Each row is followed by its class number.
[-34  27 -17   0   4  27 -20   6 -45  30   8 -15 -24   2 -18  24 -18 -36
 -76  65  21  20 -37 -20   1  -1 -19 -12 -52 -43  -4 -33  13  25 -23  13
  16 -20 -38 -15   2   4   9] => 7
[ 78  62  12 -23  -1   3 -17  33 -65   1 -14  -3   9 -25  26 -20  -3 -20
  -4  -9 -35  14  19  17  -3 -16  18  35  11  -2 -15  -2 -10   8  20 -44
  13 -61 -59  -2  -1  -4  12] => 4
[ 30 -15  31   4  -5   5  34 -19  34   7 -19  -1 -36  10  28   9  17   2
  10 -16  30 -31 -30 -28  -9  -7  -8 -33  11  23  -3  11   0  35   4 -31
  19  44 -16  23   1   8  20] => 2
[-47  34 -27 -14  35  35 -33  24 -35  53  14  -4 -70 -15  -2  25  -6 -25
 -70  58  22   9 -31 -28 -17  -1  -4  -4 -52 -35  26 -46   7  24 -13  33
  48 -30 -26 -18  -7  24  -6] => 2
[-10 -13  -6 -56  -6 -14  -8  -7 -15 -14   0  37  -8  21  35   2 -26  48
  29  22 -37 -57   0 -17 -26 -26  96   6  41  21  31 -18  -3 -24 -13  -4
  22  26   1 -19  10   9 -23] => 4
[-26   1   5  21  -4  17  15  -5 -99 -21 -49 -26 -26 -10  21   1  30 -27
 -85 -22  24  49 -35  17  -2   7  15 -22 -24  -7   9   8  15  10   9 -29
 -18 -28 -44  -2  38   5  -1] => 7
[-34  21   9  37  14  20  16   1 -87 -17 -40 -13  11   4   0  -4  29 -13
 -65  -7  -5  29 -18  33 -22  18  10 -37 -10 -12 -25  19   8   9  -7 -16
 -14 -29 -45   0  38  -8  14] => 4
[-44   6 -24  19  37  42  -1   7 -43  52   6   6 -31   8 -37  38  -8 -31
 -72  48  27  15 -53  11  -8 -17 -19 -22 -30 -44 -10 -45  56  31 -28  21
  15 -11 -27 -11   8   5   3] => 0
[-53   3  -2   6  -9  18  19  -4 -97 -16 -49   7   5   3 -12  16  32 -13
 -71 -20   9  48  -7   2 -21   8  26 -41 -27  -6 -12  24   8 -12  23 -56
 -22 -47 -31 -18  48 -10  -6] => 4
[ -6 -26 -15 -51  -3 -11  -5 -14 -45 -17 -21  43 -18  20  47   4 -31  35
  11  15 -16 -39   3 -26 -13 -36 104  -2  24   9  34  -1  -6 -26  -6 -14
   7   7   0 -25   4   4 -31] => 3
[ 64  40  38 -44  -8  10 -21  33 -59   5 -12   5  14 -38  32 -20  39 -25
  36 -10 -41   1  27  16  12 -40  27  12  13   8   0   6 -13   3  21 -54
 -12 -77 -42  -4  19   7  16] => 1
[-20   7   0  33  12  22  15   2 -94  -8 -41 -18 -25   3  24 -20   0 -24
 -97  -3   5  29 -17   7  -6  12  33 -21 -34 -22   4  20  13  12   8 -39
   4 -41 -46   7  25  -2   6] => 3
[ 48  52  17 -31 -23  12 -17  23 -67   6  -5  -3   5 -43  29  -2  45 -18
  14 -16 -40  12  31  12   3 -30  10   9  21  10  17  -1 -16  -4  26 -61
  -6 -73 -42  -7  16   3  11] => 2
[-31 -19  18  11  14  29   4  -9 -89 -28 -45  -3   0  -2   4 -11  41 -24
 -66 -10   3  37 -22   9 -23  34  46 -24 -29 -10 -21  31   4  -6  14 -38
 -12 -53 -26  -2  46  16  14] => 3
[ 34  40  13 -20 -28   0 -13  26 -58  23  -7  -9   9 -46  21  -6  36 -30
   4 -18 -32  14  34  10   6 -32   2  12  10   7  12  14 -18  -1   4 -33
  -4 -53 -56  -2  -3  -3  -5] => 5
[ -51  -19   16   20    2   16    9   -6 -107  -34  -44   -6    0  -11
   14   12   62  -32  -69  -29   12   47  -27   18  -31   18   20  -41
  -37   -7   -3   16    2    0   13  -25  -40  -26  -29  -21   45   -6
   -9] => 6
[ -3 -28  31  -6   3  23  45 -23  22  15 -25  11 -30  10   7  23  30  26
  -4 -22  36 -20 -34 -35 -14 -14 -28 -38 -10  12  -6  13  22  12  10 -47
   5  29 -17  10   5  25  11] => 2
[ 12 -45  38  -2   4  -6  37 -22  53   3 -15   4 -42  11  14  19  41   9
  25 -22  35 -19 -24 -17 -12  -3 -28 -19  25  30  -6  -2  26   9   8 -34
  19  49  17  18   5  23  16] => 3
[ 91  47  13 -37  -1   2  -2  30 -48  10 -17  -9   4 -33  27 -33 -12 -21
  21  -4 -37   2  19  18  39 -73  39  28  33   5  -1   0  -2  14  17 -61
   0 -72 -48  12  15 -18   4] => 1
[ 37  17  44 -61  15  10 -16  37 -81   7  -8  12  -4 -41  57 -23  56 -30
  34 -16 -61  13  -6  26  -6   1  34  29  -8  24 -10   3 -31  -6  22 -51
   3 -73 -56 -29  -1  26   9] => 5
[-48  12 -30   0  -5  45 -15   5 -36  32  18  -4 -47  -3 -34  23  17 -33
 -67  44  10  15 -57 -24 -10  -8  -9 -20 -47 -38  -7 -39   7  40 -15  26
  20 -15 -26 -30  -4  20  19] => 2
[ 69  62  26 -55 -28  13 -13  39 -49  10   4  -6  22 -20  21 -13  17 -18
   4 -11 -55 -16  42   7   6 -27  -4  17  28  -7   5 -10   8 -11   8 -64
 -12 -56 -39   8   0  -7   3] => 3
[  8 -28  26   2 -18  -1  43  -9  24  12 -14   3 -37  12  -5  19  32  15
  11 -21  39 -25 -22 -26  -3 -13 -32 -23  28  17  14  -4  27  20   0  -4
   5  35  -6  12  19   2   9] => 1
[-71  32 -21 -13  19  55 -20  14 -38  69   9 -13 -31  -9 -13  28 -12 -32
 -82  66  17  17 -38 -32  -3   2  -8 -17 -36 -47  12 -36   5  32 -40  46
  50 -12 -33 -16   7  19   1] => 5
[-39   7  -7 -13  33  52 -13  13 -68  49  20   1 -42   9  -2   4 -21 -40
 -68  58   9   5 -54  -5  -9   0   9  13 -51 -45   6 -50  27  42 -28  10
  13 -22 -39 -24  -9  17  15] => 8
[ 34  47  18 -22 -23   5 -14  24 -69   9  -8   8  16 -32  12  -4  41 -22
  33 -18 -37  18  33  16   3 -22  18   8   6   3   4  16 -11  -2   9 -47
 -12 -65 -49  -5   5  -2   9] => 7
[-57   8 -18  -6   3  39  -3  -4 -33  37  15  -3 -13   3 -29  38   1 -44
 -57  53   5  19 -36  -9   2 -16   3  -8 -45 -40 -11 -51  33  32 -41  39
  15  -9  -2 -21   3   7   3] => 1
[ 68  51  24 -35  -8   0  -7  22 -63  -1 -10  -4 -20 -31  43  -8  16 -19
   8  -6 -24  -1  15  18  13 -22  10  20  18  14  28  -8  -1  14  19 -40
  -9 -52 -55  -6  -4   8  13] => 7
[  5  -8   7  10 -17  -1  45 -11   2  37 -32 -17 -69  12  12  13 -10   1
 -29  -5  62 -20 -22 -22  12 -45 -17 -33  47  -4  17  11  36  41  -3  -9
   8  37 -30  33   0 -14   7] => 5
[-15 -22 -11 -62   2 -18  -7 -16 -28 -26 -10  50   2  14  48   2 -21  48
  22  12 -41 -35   7 -21 -31 -27  93   5  25  19  44 -21 -24 -19 -10   1
  20  21  -1 -29  -5  30 -33] => 6
[ 30 -40  46  18  10  25  44 -22  -5  -2 -40  10 -51  12  28 -10  28  30
   9 -14  45 -23 -35 -21  -6 -26  -6 -15  26  10 -13  11  28  19   9 -40
  27  26 -25  21  31   6  21] => 4
[-42   1  -4   8   4  66  -4  -1 -49  31   7  -6  -9  -3 -28  25  30 -33
 -52  34  23   8 -39 -24 -17  -7  -7 -17 -24 -42  12 -30  21  24 -29  33
   5  -2 -26 -20  34   2  15] => 8
[ 55  44  16 -37 -19  -4  -1  32 -53  15  -5   5  -4 -32  23 -17  18 -12
  21 -19 -39   0  27  20   7 -43  24  14  10  24  10  10 -12   1  32 -63
  -6 -76 -50   1   1   3  11] => 2
[ -3   6  16   3 -42   6  57  -7   6  17 -33  -7 -36  13   3  28   0  17
 -31 -25  62 -13 -21 -28  -7 -22 -25 -34  31  19  10  -2  34  10   0 -27
   9  56 -22  16  13 -23  -8] => 4
[ 66  28  35 -35  17  18 -20  32 -48  17 -18   7  22 -57  46  -8  43 -31
  36 -25 -37   8  42  20  13 -41  26  26  26  14  18   2  -6  -4   7 -53
 -13 -59 -39  -5   3   6 -17] => 5
[ 50  53   3 -25 -23  -1 -15  32 -68  17 -11 -20  -3 -25  13 -15  18 -34
   4  -8 -34   4  30  12  20 -29  14  13  40  -9   8  16  20  17   0 -22
 -21 -57 -57  22  -3 -27  16] => 5
[ 50  54  13 -22   2  13  -6  38 -48  16 -15  -6 -11 -27  28  -7  18 -21
  16 -11 -18   4  21  14   6 -25  -2  19  14  -3   6   8   8  -1  13 -43
  -8 -60 -46  10  19 -11   6] => 8
[-11   6  22  36  -3  10  46  -8  -6  28 -17  -3 -67  35   8   4  -6  14
 -22 -17  61 -21 -30 -36  -4 -29 -25 -36  22   5  15   1  29  52 -10  -5
  31  43 -40  35   5 -12   8] => 6
[-38 -22   8  21  15   8   4 -16 -98 -23 -47  -8   0 -13  21  -9  22 -32
 -72 -11  10  42 -20  17 -16   9  30 -14 -44  -9   1  22  -8   2   6 -36
 -33 -40 -36  -7  33 -20 -10] => 8
[-45  23 -26   3   4  47 -10   8 -33  58  21  -3 -31  10 -42  35 -10 -21
 -74  54  17   1 -23 -18  -3 -18 -22 -12 -31 -41   3 -51  33  31 -36  40
  33  -5 -19  -6  14  -2   9] => 4
[ 69  46  27 -26  -4   4 -13  36 -68  12 -15 -20 -19 -32  44 -21  34 -23
  29 -15 -32  14  20  40  22 -53   5  27  28  -5 -14   7   9  -3  22 -69
  -4 -67 -48  13  16  13  20] => 7
[-39   4 -21  -6   3  37  -4  14 -52  37   8  10 -13 -11 -23  44   0 -38
 -62  40  22  39 -36  -7  -3 -11 -11  -2 -48 -32  11 -60  46  21 -19  17
  12 -24 -15 -35   2   7 -10] => 1
[ 72  41  26 -25 -19  15  -5  23 -69   4 -10   1  15 -40  29  -3  38 -21
  21 -25 -29  19  21  24   4 -17   3  19  22  10   3   1   0 -12  25 -62
  -2 -63 -39  -9  24 -10  13] => 3
[ 83  35  15 -41   5   5 -16  35 -46  17   0  -3   5 -32  32 -20  -1 -33
  15 -18 -31   1  27  22   3 -54  27  28  29  18  31 -12  -7  22  17 -50
  -3 -50 -54   5 -12  18   5] => 8
[-32 -17  26  29  44  34   2  -6 -96 -31 -29   0  12  -6  20 -22  30 -19
 -45 -19   3  33 -17  23 -10  21  42 -20 -40  -2  -8  30  -5   2  18 -28
 -31 -50 -31 -21  37   9   4] => 6
[ 30 -33  31   2 -37   9  36 -29  24  -7 -28   2 -12   9   2  21  31  -1
   6 -13  39 -17  -9 -14  19 -40 -27 -24  13   8  -6   5  29  10   8 -32
 -14  41  -2  15  25 -18  13] => 7
[-22 -11  27  44  35  25  -8  -4 -95 -26 -36 -14  -9 -10  25 -32  29 -30
 -78 -12   6  29 -30  19 -19   5  39 -13 -39  -6 -15  14  -4  26   9 -15
  -9 -41 -48  -7  15  26  18] => 4
[ 69  67   8 -11  15   5  -5  33 -60  13 -12 -12   3 -28  26 -23  -2 -29
  -7 -26 -28  14   7  37  13 -51  17   8   2   7 -12   3  -4  19  19 -47
   0 -50 -63  16   3 -13   7] => 6
[ -7 -32  16  22 -19  15  45 -27  11   7 -36  -1 -25  23 -13  23  21  23
   2 -10  51  -8  -1 -29   9 -39 -49 -34  24  -6  11  25  39  16  -1 -30
 -14  29 -13  24  33 -32   5] => 8
[-26  -1   0  15  35  47 -27  -6 -53   8   3   1 -21  -1   9   8  11 -47
 -47  57  10  17 -45  -2   1 -12  18 -11 -29 -44 -19 -45  23  42 -29  24
  22 -22 -13 -20  11  16  17] => 1
[-26 -30 -17 -63  -3 -11 -22 -10 -16  -4  -1  46 -10 -10  50   9 -16  37
  32  20 -26 -46  22 -16 -11 -46 103  11  35  33  71 -21 -16 -41 -18  18
  22  13  19 -34   9  39 -49] => 0
[103  14  35 -61  -4  21 -13  25 -76   1 -18   5  -3 -46  43 -21  25 -37
   8 -14 -30  12   9  26  16 -52  44  34   1  16  -1 -13 -14   3  39 -66
  -9 -72 -38  -9   7   4  13] => 3
[ 17 -25   4   3 -37  -7  29 -18  16   0 -25  -4 -17  15 -15  23  22   9
  -4 -18  49  -9 -23 -24  -5 -37 -29 -40  18  13  -4  15  34   0  17 -40
  -8  39 -15  14  31 -20  11] => 2
[-43 -11  16  28  30  12   9  -9 -96 -22 -40  -2 -29   0  25 -22  39 -32
 -55 -15   7  32 -22  24  -5  12  32 -41 -14   6   0  22  -4  15  19 -34
 -12 -52 -29   1  33   6  11] => 0
[-45 -38  18   9   6  25   6 -14 -84 -25 -49 -10  15 -31   6   5  67 -14
 -61 -11   5  47 -29  20 -13  24  17 -11 -39  -8 -21  20  -9 -33   6 -32
 -33 -35 -11 -31  59   5   1] => 3
[ 48  59  30 -38 -11   4   1  29 -73   8 -21   5 -11 -31  52 -10  14 -31
   6  -3 -32  17  12  32  -1 -28  31  17  21   9   0  -9 -13   7  26 -64
  15 -58 -48 -15  -2   6  -2] => 0
[-50 -19  22 -10  -5  29   5  -9 -89 -37 -47   9  31  -5   7  11  60 -30
 -57 -17 -10  48 -11  -1 -13  -3  26 -39 -43   6   5   0   5 -18  12 -41
 -21 -32 -11 -29  53 -21 -20] => 3
[-49  28 -21   4  41  42 -14   3 -36  42  21   7 -35   7 -34   4   5 -11
 -51  50 -11   4 -47 -14 -12 -18   2 -11 -31 -34   7 -50  14  38 -25  14
  43 -30 -31 -14  19   9  12] => 2
[-71   9 -18  -2 -16  48 -10   3 -53  38  20   9  13  20 -56  34   3 -28
 -72  53  -3  18 -30 -12  -3 -18 -11 -16 -64 -46 -18 -40  36  22 -32  21
  -2 -11 -24 -22  17  -9  12] => 6
[  2 -48  29   7  -9  21  42 -24  21  -1 -23  -9 -40  16  18  -2  31   4
   3 -18  43 -26 -28 -18  -2 -18 -15 -31  31  16  -2  14  12  16  -4 -17
   5  49  -6  27  25   6  17] => 8
[ 60  57   9 -54 -26  -9 -17  29 -24  10  -4   0  11 -42  17  -3  23 -27
  23 -12 -40   6  46   5  19 -41   6  23  36   8  24 -23  -2   3  13 -39
   0 -56 -16   7   3 -18  -7] => 1
[-79  14 -23  17 -14  49 -15  17 -53  59  13 -15 -44   2 -24  30   3 -42
 -74  52  24  16 -38  -7   1  -5 -14 -10 -40 -44   5 -32  17  40 -45  33
  10  -5 -31 -13  10  -5   7] => 8
[ 47 -40  38  -7   3  19  40 -26  24  -9 -41   0 -24  -2  32   5  17   2
  13 -17  52 -15 -26 -22   8 -14   9 -21  27  21  -5  21  10  10  18 -32
  14  34 -10  17  23  15  21] => 7
[-34  12   0 -25  -9  64 -13  19 -40  50  27   0  -6 -10 -32  40  20 -43
 -64  41  12  17 -45 -26 -15   9 -21 -15 -43 -43   2 -56  15  28 -11  16
  21 -15 -25 -28  -2  31  23] => 7
[-37  16  -4 -15   8  54 -17  15 -11  49  12 -14 -27 -18 -25  44  16 -38
 -61  45  16   7 -20 -37  -3   4 -13  -4 -42 -33  18 -47  13  27 -36  41
  23   3  -3 -15  -4   1  -6] => 3
[  5   1   1  11 -26  -8  36 -18  19   6 -29   5 -34  28 -15  20 -15  12
 -26  -9  48 -17 -17 -41   7 -32 -13 -34  22   8   6   5  27  34   6 -25
   7  43 -25  30  10 -43   0] => 6
[-33   9   9  14  -7  30  -3  -3 -99 -10 -45  -8  -7 -18  27  -4  36 -31
 -75  -8  -5  47 -18  22  -6   0  32 -14 -23  -4   1  -6  -2  20  -5 -26
   0 -33 -31 -10  42   7   5] => 4
[ 13   6   2  -2 -15  -6  44  -2  19  20 -44   1 -63  18  -9  13  -1  19
 -18  -1  47 -18 -23 -19   7 -50  -8 -35  18  11  -4  -2  14  29  11 -17
  17  40 -17  31  20 -40   7] => 4
[ 57  62  11 -29 -39 -18 -23  28 -44  18   5  -9  -5 -33  21   1  25 -47
   2 -16 -24   2  26  16  -1 -33 -14   5  24  10   3  -3  -2  12  16 -40
  -5 -47 -45   3 -14  16  15] => 0
[-40 -25   7 -66   4  10 -15 -10 -59 -12  -7  49   0   1  48  15   3  45
  20   6 -18 -26 -12 -21 -40 -11  89  -1  19  21  23 -18 -13 -45   1  -9
  24   3  -1 -43  11  31 -26] => 4
[-42  36 -35  -6  -7  40 -11  15 -49  47  21 -20 -25   3 -26  34 -27 -49
 -97  45  22  25 -42  -8  -6  28  -2 -15 -29 -39 -12 -42  21  26 -21  26
  25 -14 -18  -5  -9   7  21] => 3
[-46 -46  27   3  12  46  15 -27 -99 -33 -44  22  30 -12  15  10  68 -17
 -41 -22 -11  54 -23  10 -18  27  32 -35 -33   2  -4   9 -14  -7  14 -46
 -17 -47  -4 -38  52  16   4] => 3
[-54  15  -1  15  11  64 -10  15 -78  34   4   2  -7   1 -31  30  27 -38
 -76  43  14  14 -26 -16  -9  -8 -24 -26 -28 -58  -1 -44  39  27 -34  27
   1 -26 -31 -11  28 -32   2] => 6
[-46 -14  -6 -61  -2 -16 -16   6 -60  -5   8  47 -23  30  44  -1 -16  34
  15  17 -36 -38 -24  -1 -39   7  94   3  43  21  30 -24  -6 -26  -5  -6
  38   1 -13 -31   9  36 -18] => 0
[ 25 -26  43  -1  12   3  39  -9   4   2 -26   6 -42  16  33 -19  12  17
  12 -23  29 -28 -26 -19  -1 -27  -1 -11  21  23   8   2   3  30  -4 -27
  11  40 -25  19   9   1   0] => 6
[-12 -40   0 -83  -3  -4 -11  -9 -80 -30   0  44 -11  10  53   8  -1  14
  16   9 -29 -23 -41  10 -43   6  88   0  20  29  29 -25 -24 -30   7 -22
   3  -3 -13 -47  29   6 -26] => 8
[-31 -46  -3 -83  21 -17 -14  -8 -31 -20  -8  45 -20   8  61  -1   1  36
  42  10 -35 -40 -28 -15 -25 -14 114  -4  28  44  32  -8 -36 -36  -2   3
  23  14   0 -37  14  31 -33] => 5
[-47  16 -24  27  -5  58 -11   8 -50  32  10 -12 -12  17 -45  20  -6 -44
 -79  51  14  23 -48 -12  14  -5 -13  -7 -14 -62 -16 -43  57  50 -46  29
  12 -11 -36  -8   5  -1  22] => 7
[-47 -35  29   6  22  34  16 -27 -91 -38 -43   8  31 -23   6  10  72 -24
 -48 -35  -5  51 -34  14 -13   2  30 -37 -62   9 -11  10  -4  -6   8 -34
 -40 -41 -17 -34  44  14 -12] => 1
[  8 -16  34   1 -26   0  33  -6   6  11 -42  -2 -50  17  22  25  22  12
   5  -2  52  -6 -30 -27  -2 -16 -16 -17  22  15   3  -1  29  14  -3 -38
  19  41  -8  18  37 -13   4] => 3
[-13 -33  26  24  10  12   7   1 -94 -30 -53 -14 -19 -18  21  -3  58 -25
 -69 -11  15  25 -30  11 -34  14  37 -25 -37  -8 -10  33   0  -6  19 -23
 -31 -39 -39 -16  38  25  15] => 3
[ 51  41  40 -47 -18   7  11  23 -52   2 -17   4  24 -36  23  -1  36 -27
  13 -17 -39  16  34  18   7 -29  -7  20 -13   2  -3   0   1  -7  22 -62
 -25 -58 -43 -13 -17  -3  -2] => 7
[ 15 -25  40 -24   7  14  38 -19  28  14 -21  15 -39  14  28   0   7  14
  16 -11  36 -29 -26 -21   1 -32 -19 -24   7  27  11  -1  -4  25   8 -51
   9  39 -15  10   7   4   0] => 8
[ 12  -9  29  16  11  27  42 -14 -16   1 -22  -1 -30  23  21 -20  -7  12
 -19 -12  34 -22 -24 -28  -2 -20   7 -30  19  -4   7   9  21  34   4 -30
  13  28 -34  24   2 -10  11] => 6
